Here is a tiny trained network, its code and every weight. The questions are about switching its units off for an input and a target symbol, where a switched-off unit gives its printed mean instead of its output.

import numpy as np


def w(rows, s, z=0):
    codes = np.array(rows[::2]) - 128.0
    scale = np.full(codes.shape[1], s)
    scale[-1] = z or s
    return codes * scale


def norm(h):
    return h / np.sqrt((h * h).mean(-1, keepdims=True) + 1e-5)


def f(y):
    return np.maximum(y, 0)


def softmax(a):
    e = np.exp(a - a.max(-1, keepdims=True))
    return e / e.sum(-1, keepdims=True)


def log_softmax(a):
    a = a - a.max(-1, keepdims=True)
    return a - np.log(np.exp(a).sum(-1, keepdims=True))


def net(x, mask):
    ids = ['ΓΣαβεπφ'.index(c) for c in x.split()]
    T = len(ids)
    res = E[ids] + P[:T]
    r = norm(res)
    for j in range(3):
        rows = slice(3 * j, 3 * j + 3)
        q, k, v = (r @ M[0][rows].T for M in (Q, K, V))
        z = softmax(np.where(np.tri(T) > 0, q @ k.T / 3**0.5, -1e9)) @ v
        o = O[0][rows]
        res = res + np.where(mask[j], z, o[:, -1]) @ o[:, :-1]
    y = f(norm(res) @ A[0][:, :-1].T + A[0][:, -1])
    res = res + np.where(mask[3:7], y, B[0][:, -1]) @ B[0][:, :-1]
    return log_softmax(norm(res)[-1] @ U[:, :-1].T + U[:, -1])


Q, K, V, O, A, B = {}, {}, {}, {}, {}, {}
E = w([
[214,184,109,178],'Γ',
[151,119,86,190],'Σ',
[85,178,126,252],'α',
[101,180,112,180],'β',
[139,112,85,145],'ε',
[72,112,50,132],'π',
[104,86,156,140],'φ',
],0.014)
P = w([
[177,134,164,27],'0',
[100,177,207,145],'1',
[239,1,69,207],'2',
[119,57,105,234],'3',
[101,54,102,228],'4',
[91,62,126,233],'5',
[77,36,100,226],'6',
[85,89,153,218],'7',
[76,81,128,201],'8',
[49,101,149,212],'9',
[103,70,204,187],'10',
],0.007)
Q[0] = w([
[123,140,184,98],'H0',
[134,191,100,171],'H0',
[77,5,126,232],'H0',
[36,152,139,123],'H1',
[125,126,77,156],'H1',
[164,175,120,207],'H1',
[109,79,52,202],'H2',
[110,172,127,33],'H2',
[136,94,81,141],'H2',
],0.019)
K[0] = w([
[134,115,109,168],'H0',
[197,143,174,116],'H0',
[128,5,162,134],'H0',
[137,91,198,98],'H1',
[180,116,137,99],'H1',
[134,160,84,63],'H1',
[157,151,74,72],'H2',
[116,122,129,210],'H2',
[119,139,112,113],'H2',
],0.021)
V[0] = w([
[129,217,3,180],'H0',
[108,63,73,102],'H0',
[159,148,85,143],'H0',
[101,36,134,164],'H1',
[7,170,130,114],'H1',
[140,168,17,57],'H1',
[36,58,206,242],'H2',
[181,49,17,211],'H2',
[54,64,69,76],'H2',
],0.013)
O[0] = w([
[48,103,191,155,2],'H0',
[140,145,162,84,163],'H0',
[86,120,141,121,91],'H0',
[82,89,141,175,181],'H1',
[104,89,92,52,114],'H1',
[119,163,69,120,84],'H1',
[173,6,101,71,98],'H2',
[161,57,151,185,92],'H2',
[76,86,46,148,174],'H2',
],0.016,0.015)
A[0] = w([
[104,187,45,89,71],'N0',
[233,255,69,211,251],'N1',
[154,100,35,129,62],'N2',
[150,231,204,13,77],'N3',
],0.013,0.0025)
B[0] = w([
[67,47,27,161,177],'N0',
[236,23,12,52,254],'N1',
[247,172,201,202,201],'N2',
[24,100,251,2,155],'N3',
],0.011,0.014)
U = w([
[161,131,94,60,209],'Γ',
[133,220,98,150,5],'Σ',
[131,155,180,174,130],'α',
[65,80,186,119,113],'β',
[15,155,78,122,162],'ε',
[56,169,142,50,70],'π',
[123,250,176,101,7],'φ',
],0.011,0.0023)

Each question gives the input, a string of symbols that net reads in full, and the target symbol t.
The units are the heads (3 rows each of Q, K, V and O) and the neurons (one row each of A and B). Each row of codes is followed by its name. A weight is (code - 128) times the scale printed after its matrix; where a second scale follows, it is the last column's (O, A, B and U).
mask holds one flag per unit, heads first, then neurons. A switched-off unit (its flag False) gives its mean, the last column of its rows in O or B, instead of its output. The means were averaged over made-up inputs and are rounded, as every weight is.
A unit's drop is (log p(t) with every unit on - log p(t) with that unit switched off) / (log p(t) with every unit on - log p(t) with every unit switched off).
The circuit of an input: a set's keep is (log p(t) with only the set's units on - log p(t) with every unit switched off) / (log p(t) with every unit on - log p(t) with every unit switched off). Starting from all 7 units, units are removed one at a time, each time the one whose removal leaves the highest keep (on an exact tie, the one counted first), for as long as the keep stays at least 0.8.
circuit, biggest first: the units of the circuit, biggest drop first
unit that matters most: the unit with the biggest drop
k most important neurons: the k neurons with the biggest drops, biggest first
heads that matter: for each layer, one digit per head in row order, 1 if its drop is at least 0.15 and else 0, layers parted by /
input α φ α β Σ φ φ φ π Γ π, target β: circuit, biggest first : [H1 N1]
input ε Σ π π π φ φ α φ φ π, target Σ: heads that matter : 001
input φ π φ φ, target α: heads that matter : 011
input π α ε Σ α, target ε: unit that matters most : H0
input φ Γ Γ φ Γ π φ φ φ, target β: heads that matter : 110
input β π Γ β, target π: heads that matter : 111
input β Γ φ Γ φ φ Σ φ π, target π: 2 most important neurons : [N3 N2]
input π Γ φ φ ε π α Γ Γ, target ε: heads that matter : 100
input φ φ φ, target α: heads that matter : 111
input π φ φ π φ φ π, target ε: 2 most important neurons : [N2 N1]
input π β β, target ε: circuit, biggest first : [H0 H1]
input π π φ α ε φ φ φ Σ Γ, target ε: circuit, biggest first : [H2 H0]
input β φ φ π α π ε, target π: circuit, biggest first : [H2 N3]
input π φ φ Σ β, target ε: unit that matters most : H2
input φ φ Γ φ ε π π π π φ φ, target β: heads that matter : 010
input π α ε, target ε: circuit, biggest first : [H0 H1 N1]
input π Σ π π π, target ε: circuit, biggest first : [H0 H1]
input Γ α φ φ Σ, target φ: 2 most important neurons : [N3 N0]
input Γ φ α α φ π Σ α Γ, target φ: heads that matter : 101
input Γ φ φ Γ φ β φ ε π, target φ: heads that matter : 001
input Σ φ π π Γ φ φ φ π, target α: unit that matters most : H1
